Here is a tiny trained network, its code and every weight. The questions are about switching its units off for an input and a class, where a switched-off unit gives its printed mean instead of its output.

import numpy as np


def w(rows, s, z=0):
    codes = np.array(rows[::2]) - 128.0
    scale = np.full(codes.shape[1], s)
    scale[-1] = z or s
    return codes * scale


def norm(h):
    return h / np.sqrt((h * h).mean(-1, keepdims=True) + 1e-5)


def f(y):
    return np.maximum(y, 0)


def log_softmax(a):
    a = a - a.max(-1, keepdims=True)
    return a - np.log(np.exp(a).sum(-1, keepdims=True))


def net(x, mask):
    res = np.array(x, float).reshape(1, 8) / 4 @ E
    u = 0
    for l in range(2):
        y = f(norm(res) @ A[l][:, :-1].T + A[l][:, -1])
        res = res + np.where(mask[u : u + 12], y, B[l][:, -1]) @ B[l][:, :-1]
        u += 12
    return log_softmax(norm(res)[-1] @ U[:, :-1].T + U[:, -1])


A, B = {}, {}
E = w([
[104,65,157,75,255,33],'x0',
[72,196,46,112,116,55],'x1',
[124,124,125,129,129,131],'x2',
[194,25,41,143,68,66],'x3',
[191,168,73,71,175,173],'x4',
[122,119,123,127,133,138],'x5',
[86,75,79,135,155,166],'x6',
[129,126,123,131,133,130],'x7',
],0.007)
A[0] = w([
[120,131,71,169,67,201,112],'L0N1',
[125,141,206,202,95,57,81],'L0N2',
[238,112,61,132,70,76,2],'L0N3',
[205,175,59,31,137,147,47],'L0N4',
[71,169,72,121,86,90,93],'L0N5',
[108,118,165,107,212,82,152],'L0N6',
[13,86,105,120,89,195,234],'L0N7',
[149,162,132,168,100,144,11],'L0N8',
[142,77,109,146,149,64,59],'L0N9',
[60,203,37,126,144,42,120],'L0N10',
[141,44,79,170,59,82,26],'L0N11',
[2,77,176,217,64,75,86],'L0N12',
],0.0091,0.0047)
B[0] = w([
[214,154,119,142,91,88,214],'L0N1',
[161,169,85,81,141,154,185],'L0N2',
[3,178,184,101,104,162,200],'L0N3',
[204,129,112,52,131,149,191],'L0N4',
[181,84,184,175,178,177,186],'L0N5',
[161,212,81,190,79,106,232],'L0N6',
[150,198,94,158,147,130,254],'L0N7',
[184,166,71,119,61,126,139],'L0N8',
[112,177,59,180,97,125,179],'L0N9',
[163,46,216,158,128,200,230],'L0N10',
[82,181,160,111,124,166,207],'L0N11',
[229,132,79,2,172,191,239],'L0N12',
],0.0088,0.0059)
A[1] = w([
[78,71,79,87,117,52,158],'L1N1',
[168,102,121,122,214,65,99],'L1N2',
[118,35,139,151,163,151,65],'L1N3',
[213,162,157,115,138,194,161],'L1N4',
[110,109,148,201,93,72,2],'L1N5',
[103,89,158,78,245,50,101],'L1N6',
[111,77,139,115,165,39,112],'L1N7',
[177,146,84,60,83,170,128],'L1N8',
[177,58,195,158,139,148,88],'L1N9',
[109,95,135,154,61,128,23],'L1N10',
[139,56,94,99,59,128,156],'L1N11',
[161,114,66,196,176,140,100],'L1N12',
],0.011,0.0066)
B[1] = w([
[112,248,74,130,167,225,136],'L1N1',
[216,91,88,140,81,154,148],'L1N2',
[33,25,182,153,88,111,133],'L1N3',
[44,51,113,130,103,61,249],'L1N4',
[135,124,127,90,216,70,129],'L1N5',
[232,147,129,164,99,240,138],'L1N6',
[196,185,173,191,142,221,132],'L1N7',
[132,101,135,110,221,49,209],'L1N8',
[97,27,169,227,76,66,143],'L1N9',
[104,188,53,4,161,212,129],'L1N10',
[56,202,215,190,254,250,151],'L1N11',
[69,121,103,121,51,4,160],'L1N12',
],0.0076,0.016)
U = w([
[180,92,85,57,184,125,125],'0',
[254,197,70,197,23,182,120],'1',
[42,216,181,143,194,201,55],'2',
[111,120,107,142,112,79,222],'3',
[131,45,166,216,106,119,2],'4',
[102,131,107,137,107,72,170],'5',
[97,138,87,125,94,72,143],'6',
[114,127,104,133,113,84,131],'7',
],0.012,0.0047)

Each question gives the input, the list of numbers given to net, and the class t.
The units are the neurons (one row each of A and B). Each row of codes is followed by its name. A weight is (code - 128) times the scale printed after its matrix; where a second scale follows, it is the last column's (A, B and U).
mask holds one flag per neuron, layer by layer. A switched-off neuron (its flag False) gives its mean, the last column of its row in B, instead of its output. The means were averaged over made-up inputs and are rounded, as every weight is.
A unit's drop is (log p(t) with every unit on - log p(t) with that unit switched off) / (log p(t) with every unit on - log p(t) with every unit switched off).
The circuit of an input: a set's keep is (log p(t) with only the set's units on - log p(t) with every unit switched off) / (log p(t) with every unit on - log p(t) with every unit switched off). Starting from the 12 units with the biggest drops (on a tie, the unit counted first), units are removed one at a time, each time the one whose removal leaves the highest keep (on an exact tie, the one counted first), for as long as the keep stays at least 0.8.
circuit, biggest first: the units of the circuit, biggest drop first
unit that matters most: the unit with the biggest drop
top k neurons: the k neurons with the biggest drops, biggest first
k most important neurons of layer l: the k neurons of layer l with the biggest drops, biggest first
drop of u: that unit's drop, to one decimal
input [0,-7,2,8,3,2,-5,8], class 2: unit that matters most -> L0N3
input [-5,4,-8,8,-4,-1,4,0], class 2: circuit, biggest first -> (L0N3, L1N11, L0N6)
input [7,-4,-4,-1,6,-5,6,-4], class 1: 4 most important neurons of layer 1 -> (L1N6, L1N2, L1N8, L1N4)
input [-3,-6,2,-4,-1,-3,-4,1], class 4: circuit, biggest first -> (L0N6, L1N9)
input [-4,-4,-5,-4,3,-8,-1,4], class 7: top 3 neurons -> (L0N10, L0N12, L0N5)
input [-6,-5,-3,-5,7,-3,-3,5], class 0: circuit, biggest first -> (L0N6, L1N8, L1N4, L0N3)
input [-3,-2,-4,0,2,-8,-8,3], class 6: top 2 neurons -> (L0N12, L0N10)
input [1,-3,5,2,2,-2,-2,0], class 5: circuit, biggest first -> (L0N12, L0N10)
input [-4,2,-2,8,0,5,4,7], class 2: circuit, biggest first -> (L0N3, L1N11)
input [-7,2,-7,-2,-7,6,-1,0], class 0: top 2 neurons -> (L0N12, L1N8)
input [-7,-5,4,8,-4,-2,-1,3], class 2: top 3 neurons -> (L1N11, L0N3, L0N6)
input [-6,-1,5,3,3,-5,7,-6], class 6: circuit, biggest first -> (L1N8, L0N10)
input [-5,4,3,0,3,2,-4,7], class 3: circuit, biggest first -> (L0N6, L1N8)
input [-1,-8,1,1,7,-6,4,-4], class 4: circuit, biggest first -> (L0N12)
input [6,1,-4,-5,0,-5,1,0], class 1: 2 most important neurons of layer 0 -> (L0N3, L0N11)
input [-3,-2,3,6,-7,-5,-5,-7], class 0: circuit, biggest first -> (L0N12, L1N8)
input [0,-5,0,0,5,-6,-1,8], class 3: circuit, biggest first -> (L0N12, L0N10)
input [6,-2,0,8,5,-6,1,2], class 2: top 2 neurons -> (L0N3, L0N7)
input [1,3,-1,8,7,-1,2,-1], class 2: 3 most important neurons of layer 0 -> (L0N3, L0N12, L0N7)
input [7,-1,-8,4,-8,-4,-1,2], class 0: top 3 neurons -> (L0N12, L0N2, L0N7)
input [8,0,-8,0,-8,-1,6,-8], class 0: circuit, biggest first -> (L0N12)
input [-1,6,0,-7,7,-7,5,7], class 0: 2 most important neurons of layer 0 -> (L0N4, L0N3)
input [-4,-2,0,8,-5,-4,3,7], class 2: top 2 neurons -> (L1N11, L0N3)
input [-7,-5,4,5,-8,-5,3,-8], class 0: 3 most important neurons of layer 0 -> (L0N12, L0N6, L0N9)
input [-3,0,0,-4,6,7,8,1], class 6: top 2 neurons -> (L0N12, L1N12)
input [7,-4,-2,-5,-7,-3,-6,5], class 0: 2 most important neurons of layer 1 -> (L1N12, L1N9)
input [2,7,6,-6,4,-5,-2,6], class 4: top neuron -> (L0N10)
input [0,8,7,0,0,2,-8,-6], class 4: drop of L0N10 -> 0.4
input [4,1,-1,6,4,-2,6,4], class 2: drop of L1N1 -> 0.2
input [-3,8,5,-5,7,-7,5,2], class 4: drop of L0N9 -> 0.1
